Below are the code and all the weights of a small trained network. Each question names an input and a class and asks about switching units off, where a switched-off unit gives its printed mean instead of its output.

import numpy as np


def w(rows, s, z=0):
    codes = np.array(rows[::2]) - 128.0
    scale = np.full(codes.shape[1], s)
    scale[-1] = z or s
    return codes * scale


def norm(h):
    return h / np.sqrt((h * h).mean(-1, keepdims=True) + 1e-5)


def f(y):
    return np.maximum(y, 0)


def log_softmax(a):
    a = a - a.max(-1, keepdims=True)
    return a - np.log(np.exp(a).sum(-1, keepdims=True))


def net(x, mask):
    res = np.array(x, float).reshape(1, 3) / 4 @ E
    u = 0
    for l in range(2):
        y = f(norm(res) @ A[l][:, :-1].T + A[l][:, -1])
        res = res + np.where(mask[u : u + 4], y, B[l][:, -1]) @ B[l][:, :-1]
        u += 4
    return log_softmax(norm(res)[-1] @ U[:, :-1].T + U[:, -1])


A, B = {}, {}
E = w([
[179,30,137,111,173,99,197,163,36,234,94,143],'x0',
[57,111,56,93,100,1,95,116,189,106,137,43],'x1',
[42,149,21,187,126,166,211,136,168,35,85,124],'x2',
],0.0062)
A[0] = w([
[67,75,1,168,188,178,253,194,70,125,50,133,3],'0.n0',
[165,62,134,122,188,165,202,209,29,187,45,165,61],'0.n1',
[104,166,98,210,89,251,175,93,181,33,99,136,116],'0.n2',
[68,204,118,109,129,168,1,127,150,123,181,99,113],'0.n3',
],0.0053,0.0029)
B[0] = w([
[121,201,166,102,31,104,101,53,219,69,141,95,244],'0.n0',
[121,119,28,167,148,149,130,91,122,152,254,100,254],'0.n1',
[70,170,145,55,150,136,99,203,103,126,49,125,249],'0.n2',
[169,99,116,141,133,120,202,111,167,125,159,135,200],'0.n3',
],0.0082,0.0073)
A[1] = w([
[131,92,116,118,97,32,86,95,106,182,153,76,207],'1.n0',
[117,97,139,129,71,1,123,105,199,78,74,90,153],'1.n1',
[96,72,61,108,175,36,96,191,139,136,100,99,92],'1.n2',
[203,140,216,89,152,130,103,169,155,139,136,159,6],'1.n3',
],0.013,0.002)
B[1] = w([
[97,111,182,142,155,122,109,174,93,105,47,154,229],'1.n0',
[205,57,118,164,163,147,141,116,77,199,163,151,250],'1.n1',
[74,246,100,77,52,140,135,96,195,75,162,93,186],'1.n2',
[131,141,47,136,101,134,164,82,176,120,187,99,167],'1.n3',
],0.011,0.016)
U = w([
[139,126,75,140,93,157,146,67,204,89,181,109,2],'0',
[187,2,198,174,147,99,99,103,69,184,142,156,224],'1',
[72,160,210,73,105,118,82,184,108,88,29,137,129],'2',
],0.0081,0.00049)

Each question gives the input, the list of numbers given to net, and the class t.
The units are the neurons (one row each of A and B). Each row of codes is followed by its name. A weight is (code - 128) times the scale printed after its matrix; where a second scale follows, it is the last column's (A, B and U).
mask holds one flag per neuron, layer by layer. A switched-off neuron (its flag False) gives its mean, the last column of its row in B, instead of its output. The means were averaged over made-up inputs and are rounded, as every weight is.
A unit's drop is (log p(t) with every unit on - log p(t) with that unit switched off) / (log p(t) with every unit on - log p(t) with every unit switched off).
The circuit of an input: a set's keep is (log p(t) with only the set's units on - log p(t) with every unit switched off) / (log p(t) with every unit on - log p(t) with every unit switched off). Starting from all 8 units, units are removed one at a time, each time the one whose removal leaves the highest keep (on an exact tie, the one counted first), for as long as the keep stays at least 0.8.
units of the circuit, in order: the units of the circuit, biggest drop first
most important unit: the unit with the biggest drop
k most important neurons: the k neurons with the biggest drops, biggest first
k most important neurons of layer l: the k neurons of layer l with the biggest drops, biggest first
input [0,-7,-3], class 0: most important unit	1.n0
input [8,-4,1], class 0: 3 most important neurons	(0.n1 1.n1 0.n0)
input [0,-1,3], class 2: 2 most important neurons	(0.n2 1.n3)
input [-5,2,-1], class 1: 2 most important neurons of layer 0	(0.n1 0.n3)
input [-8,4,0], class 1: 4 most important neurons	(1.n1 0.n1 0.n3 1.n3)
input [6,7,-6], class 2: 2 most important neurons of layer 1	(1.n0 1.n2)
input [-6,-7,-7], class 0: 2 most important neurons	(1.n3 1.n1)
input [-5,6,0], class 1: 3 most important neurons	(1.n1 0.n1 0.n2)
input [1,1,8], class 1: 4 most important neurons	(0.n0 1.n1 1.n2 0.n1)
input [-8,-8,1], class 2: 2 most important neurons	(0.n2 1.n1)
input [8,8,8], class 1: 2 most important neurons	(0.n0 1.n1)
input [8,4,-2], class 2: 2 most important neurons of layer 1	(1.n0 1.n1)
input [0,4,-2], class 1: 4 most important neurons	(1.n1 0.n1 0.n2 1.n0)
input [-1,-5,5], class 2: units of the circuit, in order	(0.n2)
input [5,6,7], class 1: 2 most important neurons	(1.n1 0.n0)
input [8,8,-3], class 2: 2 most important neurons of layer 1	(1.n0 1.n2)
input [3,3,-3], class 2: 2 most important neurons	(0.n0 1.n0)
input [-5,1,-5], class 1: 2 most important neurons of layer 1	(1.n2 1.n1)
input [-8,0,3], class 2: 2 most important neurons	(0.n2 0.n0)
input [-4,2,-1], class 1: most important unit	0.n1
input [2,4,-3], class 2: 2 most important neurons	(0.n0 1.n0)
input [1,5,-6], class 2: 3 most important neurons	(1.n0 0.n0 1.n2)
input [7,-4,5], class 0: 2 most important neurons of layer 0	(0.n1 0.n0)
input [-5,-6,-6], class 0: 2 most important neurons of layer 1	(1.n3 1.n1)
input [-3,-5,-7], class 0: 2 most important neurons of layer 1	(1.n3 1.n1)
input [-3,-2,-7], class 0: 2 most important neurons of layer 1	(1.n3 1.n1)
input [1,-7,2], class 0: units of the circuit, in order	(1.n0)
input [-5,3,-8], class 1: 2 most important neurons of layer 1	(1.n0 1.n2)
